Below is a small trained network, with its code and all its weights. Each question gives an input and a class and asks what happens when units are switched off, that is, made to give their printed mean instead of their output.

import numpy as np


def w(rows, s, z=0):
    codes = np.array(rows[::2]) - 128.0
    scale = np.full(codes.shape[1], s)
    scale[-1] = z or s
    return codes * scale


def f(y):
    return np.maximum(y, 0)


def log_softmax(a):
    a = a - a.max(-1, keepdims=True)
    return a - np.log(np.exp(a).sum(-1, keepdims=True))


def net(x, mask):
    res = np.array(x, float).reshape(1, 3) / 4 @ E
    y = f(res @ A[0][:, :-1].T + A[0][:, -1])
    res = res + np.where(mask, y, B[0][:, -1]) @ B[0][:, :-1]
    return log_softmax(res[-1] @ U[:, :-1].T + U[:, -1])


A, B = {}, {}
E = w([
[179,135,128,80,143,125,241,136,244],'x0',
[84,94,151,2,133,125,184,129,32],'x1',
[43,91,254,223,117,129,197,142,126],'x2',
],0.0088)
A[0] = w([
[144,120,102,232,113,128,70,132,220,85],'neuron 1',
[130,142,86,119,133,147,164,125,162,103],'neuron 2',
[134,124,94,147,119,140,102,106,79,117],'neuron 3',
[89,129,139,145,148,100,44,129,47,79],'neuron 4',
[125,148,119,80,107,133,241,130,225,100],'neuron 5',
[149,134,71,78,137,124,89,125,118,72],'neuron 6',
[177,130,6,33,112,129,43,128,136,101],'neuron 7',
[192,99,155,86,142,107,190,130,181,90],'neuron 8',
[70,111,244,227,118,122,213,126,91,104],'neuron 9',
[101,119,141,145,113,135,157,133,128,92],'neuron 10',
[110,128,116,20,113,116,148,119,61,98],'neuron 11',
[170,122,113,195,117,119,119,109,148,131],'neuron 12',
[115,128,94,140,127,144,146,121,121,254],'neuron 13',
[161,143,88,175,134,133,78,128,178,106],'neuron 14',
[107,118,137,76,127,130,163,140,90,89],'neuron 15',
[122,127,134,179,103,135,51,133,19,95],'neuron 16',
[125,105,175,46,126,137,194,124,44,105],'neuron 17',
[147,126,180,96,133,98,82,152,145,205],'neuron 18',
],0.018,0.017)
B[0] = w([
[37,202,117,146,122,91,161,172,151,207],'neuron 1',
[110,79,120,95,114,119,134,150,168,156],'neuron 2',
[102,77,117,109,121,140,136,145,155,163],'neuron 3',
[83,59,136,80,142,185,128,163,167,193],'neuron 4',
[108,38,124,113,124,208,101,163,169,217],'neuron 5',
[174,127,147,70,108,78,117,148,149,171],'neuron 6',
[233,129,132,95,139,29,98,103,140,245],'neuron 7',
[90,55,129,77,150,163,122,133,164,185],'neuron 8',
[244,142,135,80,137,5,102,111,132,251],'neuron 9',
[130,113,125,85,94,98,102,120,126,146],'neuron 10',
[56,203,148,163,139,83,136,158,129,199],'neuron 11',
[71,184,125,126,118,141,118,124,114,175],'neuron 12',
[165,115,118,217,126,222,160,33,2,221],'neuron 13',
[87,182,157,143,142,73,144,160,132,182],'neuron 14',
[81,172,131,150,131,104,131,147,155,163],'neuron 15',
[103,41,124,111,131,211,131,146,193,211],'neuron 16',
[58,214,105,169,126,112,151,150,142,205],'neuron 17',
[144,97,115,173,101,157,158,93,41,185],'neuron 18',
],0.026,0.023)
U = w([
[204,105,147,69,134,60,113,111,130,168],'0',
[31,178,134,157,146,108,174,170,130,94],'1',
[91,5,127,74,147,200,135,152,170,86],'2',
[156,92,122,198,114,195,162,35,8,253],'3',
[162,192,167,75,119,254,47,131,118,47],'4',
],0.0074,0.0055)

Each question gives the input, the list of numbers given to net, and the class t.
The units are the neurons (one row each of A and B). Each row of codes is followed by its name. A weight is (code - 128) times the scale printed after its matrix; where a second scale follows, it is the last column's (A, B and U).
mask holds one flag per neuron, in row order. A switched-off neuron (its flag False) gives its mean, the last column of its row in B, instead of its output. The means were averaged over made-up inputs and are rounded, as every weight is.
A unit's drop is (log p(t) with every unit on - log p(t) with that unit switched off) / (log p(t) with every unit on - log p(t) with every unit switched off).
The circuit of an input: a set's keep is (log p(t) with only the set's units on - log p(t) with every unit switched off) / (log p(t) with every unit on - log p(t) with every unit switched off). Starting from the 12 units with the biggest drops (on a tie, the unit counted first), units are removed one at a time, each time the one whose removal leaves the highest keep (on an exact tie, the one counted first), for as long as the keep stays at least 0.8.
circuit, biggest first: the units of the circuit, biggest drop first
most important unit: the unit with the biggest drop
k most important neurons: the k neurons with the biggest drops, biggest first
drop when u is switched off: that unit's drop, to one decimal
input [8,-4,5], class 2: circuit, biggest first : (neuron 5)
input [5,4,-1], class 2: 2 most important neurons : (neuron 5; neuron 1)
input [-7,5,2], class 2: 2 most important neurons : (neuron 16; neuron 4)
input [3,2,3], class 3: 4 most important neurons : (neuron 7; neuron 16; neuron 4; neuron 6)
input [8,-6,7], class 2: 4 most important neurons : (neuron 5; neuron 7; neuron 8; neuron 6)
input [6,7,3], class 1: 2 most important neurons : (neuron 17; neuron 11)
input [-3,2,-2], class 3: 3 most important neurons : (neuron 9; neuron 5; neuron 8)
input [7,5,-3], class 2: 2 most important neurons : (neuron 5; neuron 8)
input [3,0,3], class 3: 2 most important neurons : (neuron 7; neuron 16)
input [3,1,2], class 3: 3 most important neurons : (neuron 16; neuron 4; neuron 7)
input [-1,3,3], class 3: 3 most important neurons : (neuron 7; neuron 1; neuron 6)
input [-6,-4,-5], class 2: 2 most important neurons : (neuron 9; neuron 16)
input [7,-7,-4], class 1: 2 most important neurons : (neuron 1; neuron 14)
input [-6,-4,-2], class 2: most important unit : neuron 16
input [-3,3,-1], class 3: 3 most important neurons : (neuron 1; neuron 5; neuron 14)
input [3,-2,1], class 3: 2 most important neurons : (neuron 16; neuron 4)
input [-2,-5,-2], class 1: drop when neuron 1 is switched off : 0.4
input [-8,4,0], class 2: drop when neuron 10 is switched off : 0.0
input [-2,-8,5], class 1: drop when neuron 1 is switched off : 8.1
input [0,-1,-3], class 3: most important unit : neuron 9
input [-1,5,-2], class 1: drop when neuron 11 is switched off : 0.1
